Here is a tiny trained network, its code and every weight. The questions are about switching its units off for an input and a target symbol, where a switched-off unit gives its printed mean instead of its output.

import numpy as np


def w(rows, s, z=0):
    codes = np.array(rows[::2]) - 128.0
    scale = np.full(codes.shape[1], s)
    scale[-1] = z or s
    return codes * scale


def f(y):
    return y / 2 * (1 + np.tanh(0.7978845608 * (y + 0.044715 * y**3)))


def softmax(a):
    e = np.exp(a - a.max(-1, keepdims=True))
    return e / e.sum(-1, keepdims=True)


def log_softmax(a):
    a = a - a.max(-1, keepdims=True)
    return a - np.log(np.exp(a).sum(-1, keepdims=True))


def net(x, mask):
    ids = ['βγδεζηλξψω'.index(c) for c in x.split()]
    T = len(ids)
    res = E[ids] + P[:T]
    u = 0
    for l in range(2):
        q, k, v = (res @ M[l].T for M in (Q, K, V))
        z = softmax(np.where(np.tri(T) > 0, q @ k.T / 4**0.5, -1e9)) @ v
        res = res + np.where(mask[u], z, O[l][:, -1]) @ O[l][:, :-1]
        u += 1
        y = f(res @ A[l][:, :-1].T + A[l][:, -1])
        res = res + np.where(mask[u : u + 8], y, B[l][:, -1]) @ B[l][:, :-1]
        u += 8
    return log_softmax(res[-1] @ U[:, :-1].T + U[:, -1])


Q, K, V, O, A, B = {}, {}, {}, {}, {}, {}
E = w([
[116,103,60,154,167,102],'β',
[115,94,56,150,167,97],'γ',
[116,107,62,158,171,106],'δ',
[111,115,60,151,168,122],'ε',
[115,96,60,147,165,101],'ζ',
[113,101,57,151,166,113],'η',
[67,125,137,83,108,139],'λ',
[133,202,112,150,139,174],'ξ',
[177,143,126,113,4,143],'ψ',
[125,116,172,232,151,118],'ω',
],0.019)
P = w([
[190,255,149,71,215,188],'0',
[149,221,143,100,188,117],'1',
[126,191,142,115,165,94],'2',
[112,167,141,125,142,99],'3',
[105,151,137,139,121,111],'4',
[101,131,135,147,109,113],'5',
[98,114,129,153,93,127],'6',
[95,98,127,160,83,136],'7',
[96,79,120,166,80,147],'8',
[94,60,116,173,76,160],'9',
[97,48,110,180,68,160],'10',
[95,36,105,183,58,166],'11',
],0.0099)
Q[0] = w([
[80,137,3,141,139,181],'L0H0',
[105,219,122,77,105,193],'L0H0',
[69,177,142,189,56,185],'L0H0',
[124,215,98,179,194,134],'L0H0',
],0.0066)
K[0] = w([
[86,54,42,135,84,253],'L0H0',
[137,202,98,41,117,68],'L0H0',
[157,226,197,118,56,143],'L0H0',
[26,180,96,187,182,221],'L0H0',
],0.0055)
V[0] = w([
[168,169,224,206,143,106],'L0H0',
[82,67,117,124,205,163],'L0H0',
[123,152,70,58,30,130],'L0H0',
[162,146,2,138,152,198],'L0H0',
],0.0081)
O[0] = w([
[121,83,72,108,140,201,112],'L0H0',
[158,183,173,126,115,193,209],'L0H0',
[101,126,162,145,118,2,64],'L0H0',
[107,227,83,117,122,64,250],'L0H0',
],0.0099,0.0023)
A[0] = w([
[188,170,157,74,45,173,91],'L0N0',
[193,169,246,203,186,123,179],'L0N1',
[120,59,195,123,122,162,84],'L0N2',
[117,161,140,72,102,204,2],'L0N3',
[173,180,75,149,132,184,96],'L0N4',
[110,41,123,150,127,44,112],'L0N5',
[123,95,72,59,188,117,189],'L0N6',
[96,136,75,168,199,66,117],'L0N7',
],0.011,0.0051)
B[0] = w([
[175,117,98,169,248,63,142],'L0N0',
[109,135,22,98,223,89,194],'L0N1',
[159,90,195,111,62,189,168],'L0N2',
[99,219,113,108,168,27,141],'L0N3',
[114,86,165,146,80,96,237],'L0N4',
[108,172,136,230,128,157,185],'L0N5',
[130,134,122,155,201,85,194],'L0N6',
[134,165,198,206,111,139,254],'L0N7',
],0.011,0.0048)
Q[1] = w([
[192,152,181,1,66,107],'L1H0',
[186,125,161,41,69,106],'L1H0',
[93,82,144,253,46,61],'L1H0',
[130,195,103,99,203,142],'L1H0',
],0.0095)
K[1] = w([
[104,166,220,89,160,189],'L1H0',
[123,151,206,72,174,174],'L1H0',
[138,70,118,148,7,74],'L1H0',
[82,164,103,159,166,171],'L1H0',
],0.012)
V[1] = w([
[100,146,104,80,99,105],'L1H0',
[163,147,119,120,146,146],'L1H0',
[90,45,144,110,105,152],'L1H0',
[252,97,98,153,98,99],'L1H0',
],0.011)
O[1] = w([
[197,86,205,210,81,137,83],'L1H0',
[66,84,81,174,112,50,116],'L1H0',
[169,233,162,255,117,63,2],'L1H0',
[189,106,212,9,221,44,108],'L1H0',
],0.0064,0.0093)
A[1] = w([
[89,143,176,219,74,130,92],'L1N0',
[135,82,81,143,133,200,111],'L1N1',
[111,72,126,30,121,110,139],'L1N2',
[104,176,124,168,8,162,140],'L1N3',
[208,178,135,203,115,101,150],'L1N4',
[181,88,218,172,19,141,2],'L1N5',
[169,195,61,222,153,94,160],'L1N6',
[156,108,175,176,35,190,78],'L1N7',
],0.011,0.0077)
B[1] = w([
[194,146,89,82,109,159,210],'L1N0',
[135,152,165,126,70,48,216],'L1N1',
[150,146,112,191,190,109,203],'L1N2',
[150,85,177,150,113,81,253],'L1N3',
[69,90,175,135,116,119,148],'L1N4',
[116,189,59,250,145,132,163],'L1N5',
[88,148,132,81,167,157,211],'L1N6',
[186,139,93,33,161,113,191],'L1N7',
],0.012,0.0075)
U = w([
[101,165,71,83,149,192,253],'β',
[77,115,162,236,67,162,253],'γ',
[137,84,139,12,98,167,163],'δ',
[169,158,107,124,117,155,120],'ε',
[124,132,111,117,125,125,19],'ζ',
[132,136,113,117,131,131,27],'η',
[131,139,114,115,123,131,25],'λ',
[167,36,98,145,183,166,94],'ξ',
[129,254,204,102,145,28,5],'ψ',
[124,140,115,120,124,123,25],'ω',
],0.0096,0.0069)

Each question gives the input, a string of symbols that net reads in full, and the target symbol t.
The units are the heads (4 rows each of Q, K, V and O) and the neurons (one row each of A and B). Each row of codes is followed by its name. A weight is (code - 128) times the scale printed after its matrix; where a second scale follows, it is the last column's (O, A, B and U).
mask holds one flag per unit, layer by layer, with each layer's heads first. A switched-off unit (its flag False) gives its mean, the last column of its rows in O or B, instead of its output. The means were averaged over made-up inputs and are rounded, as every weight is.
A unit's drop is (log p(t) with every unit on - log p(t) with that unit switched off) / (log p(t) with every unit on - log p(t) with every unit switched off).
The circuit of an input: a set's keep is (log p(t) with only the set's units on - log p(t) with every unit switched off) / (log p(t) with every unit on - log p(t) with every unit switched off). Starting from the 12 units with the biggest drops (on a tie, the unit counted first), units are removed one at a time, each time the one whose removal leaves the highest keep (on an exact tie, the one counted first), for as long as the keep stays at least 0.8.
units of the circuit, in order: the units of the circuit, biggest drop first
top k neurons: the k neurons with the biggest drops, biggest first
k most important neurons of layer l: the k neurons of layer l with the biggest drops, biggest first
input λ λ ξ ω λ λ ψ λ δ ω ξ, target ξ: top 4 neurons	[L0N0, L1N2, L1N1, L0N5]
input λ λ ε β λ ε λ ψ ω ω λ ω, target ξ: units of the circuit, in order	[L1H0, L1N2, L0N0]
input ω δ δ η λ η λ λ η ψ γ, target ψ: units of the circuit, in order	[L1H0, L0H0]
input ω ε ω λ, target β: most important neuron of layer 1	[L1N3]
input ε ψ ξ η, target ψ: units of the circuit, in order	[L0H0, L0N7]
input λ ζ β λ ω ε λ λ λ ψ ε ζ, target ψ: units of the circuit, in order	[L1H0, L0H0]
input η ψ ω λ, target ξ: units of the circuit, in order	[L1H0, L0H0, L1N2, L1N1]
input ε λ ψ λ λ ψ, target γ: top 3 neurons	[L1N4, L1N5, L0N1]
input ω η λ η ψ β ξ, target ψ: top 4 neurons	[L1N2, L0N0, L0N1, L1N0]
input ε β ε ω λ ξ ε ξ λ ξ, target δ: 3 most important neurons of layer 0	[L0N4, L0N6, L0N1]
input ω δ ω ε δ λ ξ ψ λ λ ε, target ψ: 2 most important neurons of layer 0	[L0N0, L0N7]
input ξ ψ λ ε λ δ, target γ: top 4 neurons	[L0N7, L1N7, L1N4, L0N1]
input ω δ ψ ζ, target ψ: top 3 neurons	[L0N7, L0N6, L0N1]
input η β λ ξ ω λ λ ω λ ξ η γ, target β: top 2 neurons	[L1N6, L1N0]
input ε ω λ ε λ ω ε β λ ψ, target ξ: top 3 neurons	[L0N0, L1N1, L0N4]
input δ β λ ω ω ψ β ω ε λ, target ξ: units of the circuit, in order	[L1H0, L1N2, L0N0, L1N1]
input ξ γ λ ξ, target γ: units of the circuit, in order	[L0N4, L1N7]
input ω γ ε ω λ ε, target γ: units of the circuit, in order	[L1N7]
input δ λ η ψ β, target ψ: top 2 neurons	[L0N7, L0N0]
input λ η η λ δ λ ξ λ λ, target ε: top 2 neurons	[L1N7, L1N5]
input β ω λ ω ω δ ε ξ ω ω, target ε: top 3 neurons	[L1N7, L1N5, L0N2]
input δ ω ε ψ, target ξ: top 2 neurons	[L0N0, L1N1]
input λ ξ η ε λ ε, target γ: 2 most important neurons of layer 1	[L1N7, L1N3]
input β λ ξ ξ ω λ ξ, target δ: top 2 neurons	[L0N4, L0N1]
input ψ η λ β ω β ω ω, target ξ: units of the circuit, in order	[L1H0, L0H0]
input ε λ λ ε β λ ξ γ ω, target β: 2 most important neurons of layer 0	[L0N1, L0N7]
input λ γ ξ ω δ ψ λ, target ψ: units of the circuit, in order	[L1H0]
input ψ ω λ δ ω ε β, target ξ: units of the circuit, in order	[L1H0, L1N2, L0H0]
input ξ ζ ξ ξ λ λ η λ ω λ, target ε: top 3 neurons	[L1N7, L1N5, L0N1]
input λ λ ξ ω ε η ε ψ η, target ψ: top 2 neurons	[L0N7, L0N0]
